Below is a small trained network, with its code and all its weights. Each question gives an input and a class and asks what happens when units are switched off, that is, made to give their printed mean instead of their output.

import numpy as np


def w(rows, s, z=0):
    codes = np.array(rows[::2]) - 128.0
    scale = np.full(codes.shape[1], s)
    scale[-1] = z or s
    return codes * scale


def f(y):
    return np.maximum(y, 0)


def log_softmax(a):
    a = a - a.max(-1, keepdims=True)
    return a - np.log(np.exp(a).sum(-1, keepdims=True))


def net(x, mask):
    res = np.array(x, float).reshape(1, 4) / 4 @ E
    y = f(res @ A[0][:, :-1].T + A[0][:, -1])
    res = res + np.where(mask, y, B[0][:, -1]) @ B[0][:, :-1]
    return log_softmax(res[-1] @ U[:, :-1].T + U[:, -1])


A, B = {}, {}
E = w([
[45,64,92,88],'x0',
[110,105,125,231],'x1',
[175,33,145,116],'x2',
[96,135,255,119],'x3',
],0.0072)
A[0] = w([
[154,128,58,142,66],'n1',
[113,115,103,193,100],'n2',
[62,103,109,131,127],'n3',
[68,112,107,125,58],'n4',
[160,145,131,131,84],'n5',
[72,107,117,123,73],'n6',
[43,90,106,73,45],'n7',
[173,151,126,8,25],'n8',
[109,110,126,213,79],'n9',
[112,124,190,127,87],'n10',
[102,108,122,220,38],'n11',
[218,166,146,133,53],'n12',
[96,112,118,124,87],'n13',
[135,132,131,99,203],'n14',
[96,116,119,108,123],'n15',
[86,180,115,138,59],'n16',
[154,138,85,99,103],'n17',
[155,94,134,105,97],'n18',
[119,141,187,77,103],'n19',
[154,150,130,128,105],'n20',
[121,114,129,162,71],'n21',
[167,128,26,135,61],'n22',
[179,54,148,125,50],'n23',
[121,156,138,109,95],'n24',
[103,104,129,126,75],'n25',
[170,144,90,77,97],'n26',
[61,251,95,131,55],'n27',
[93,119,201,165,64],'n28',
[169,154,139,145,77],'n29',
[149,141,131,126,255],'n30',
[206,175,149,159,61],'n31',
[189,61,138,133,84],'n32',
[140,138,76,142,65],'n33',
[102,129,179,124,70],'n34',
[193,61,135,101,69],'n35',
[164,120,78,134,85],'n36',
[184,167,140,141,77],'n37',
[117,132,156,109,109],'n38',
[121,125,180,127,49],'n39',
[99,107,117,121,76],'n40',
[132,170,115,64,67],'n41',
[130,125,115,135,105],'n42',
],0.018,0.0069)
B[0] = w([
[117,125,177,72,192],'n1',
[138,188,113,137,182],'n2',
[188,94,137,129,196],'n3',
[122,98,99,117,164],'n4',
[134,111,110,111,147],'n5',
[128,99,91,107,163],'n6',
[155,69,61,91,205],'n7',
[100,222,43,136,218],'n8',
[127,200,83,143,183],'n9',
[132,125,177,84,190],'n10',
[99,205,53,126,176],'n11',
[116,75,52,86,200],'n12',
[129,108,108,116,148],'n13',
[205,146,172,171,212],'n14',
[155,107,116,131,168],'n15',
[71,110,113,159,163],'n16',
[115,145,152,93,180],'n17',
[85,116,110,142,165],'n18',
[90,155,154,65,217],'n19',
[139,115,108,116,151],'n20',
[102,151,90,129,140],'n21',
[117,109,199,47,230],'n22',
[54,118,113,177,190],'n23',
[91,133,112,112,151],'n24',
[123,107,119,124,140],'n25',
[101,174,117,108,188],'n26',
[45,91,147,223,231],'n27',
[99,143,170,51,193],'n28',
[127,97,91,103,162],'n29',
[255,117,216,191,253],'n30',
[141,68,65,90,202],'n31',
[94,109,136,194,201],'n32',
[108,131,161,95,169],'n33',
[118,125,159,80,172],'n34',
[65,107,130,177,202],'n35',
[125,125,166,84,179],'n36',
[139,87,86,95,179],'n37',
[111,134,139,95,164],'n38',
[91,123,136,76,163],'n39',
[121,104,102,108,146],'n40',
[104,182,90,136,179],'n41',
[124,135,131,118,137],'n42',
],0.056,0.0072)
U = w([
[120,95,196,66,62],'0',
[192,1,55,116,70],'1',
[57,42,153,218,120],'2',
[147,191,81,129,255],'3',
[249,85,181,182,175],'4',
],0.0085,0.0042)

Each question gives the input, the list of numbers given to net, and the class t.
The units are the neurons (one row each of A and B). Each row of codes is followed by its name. A weight is (code - 128) times the scale printed after its matrix; where a second scale follows, it is the last column's (A, B and U).
mask holds one flag per neuron, in row order. A switched-off neuron (its flag False) gives its mean, the last column of its row in B, instead of its output. The means were averaged over made-up inputs and are rounded, as every weight is.
A unit's drop is (log p(t) with every unit on - log p(t) with that unit switched off) / (log p(t) with every unit on - log p(t) with every unit switched off).
The circuit of an input: a set's keep is (log p(t) with only the set's units on - log p(t) with every unit switched off) / (log p(t) with every unit on - log p(t) with every unit switched off). Starting from the 12 units with the biggest drops (on a tie, the unit counted first), units are removed one at a time, each time the one whose removal leaves the highest keep (on an exact tie, the one counted first), for as long as the keep stays at least 0.8.
units of the circuit, in order: the units of the circuit, biggest drop first
top k neurons: the k neurons with the biggest drops, biggest first
drop when u is switched off: that unit's drop, to one decimal
input [-8,-4,7,4], class 1: units of the circuit, in order -> (n12)
input [6,-4,2,-5], class 1: top 3 neurons -> (n7 n19 n28)
input [6,5,-6,-5], class 1: top 4 neurons -> (n3 n7 n35 n6)
input [-7,8,-4,0], class 3: top 4 neurons -> (n11 n9 n2 n7)
input [-4,5,0,0], class 3: top 2 neurons -> (n9 n11)
input [6,2,-7,0], class 2: top 2 neurons -> (n27 n16)
input [0,5,-5,4], class 2: top 3 neurons -> (n27 n8 n16)
input [-5,-8,6,2], class 3: top 2 neurons -> (n8 n27)
input [-1,7,0,6], class 3: top 3 neurons -> (n11 n9 n22)
input [-7,8,7,0], class 3: top 4 neurons -> (n9 n11 n27 n2)
input [-7,-8,2,-3], class 3: top 4 neurons -> (n8 n26 n41 n7)
input [5,-1,1,4], class 1: top 2 neurons -> (n7 n22)
input [-6,-6,5,1], class 1: top 2 neurons -> (n12 n31)
input [-4,4,-4,3], class 1: units of the circuit, in order -> (n31)
input [0,2,-8,-7], class 2: drop when n16 is switched off -> 0.7
input [-8,-2,-3,3], class 1: drop when n22 is switched off -> 0.0
input [4,4,-7,4], class 2: drop when n27 is switched off -> 0.9
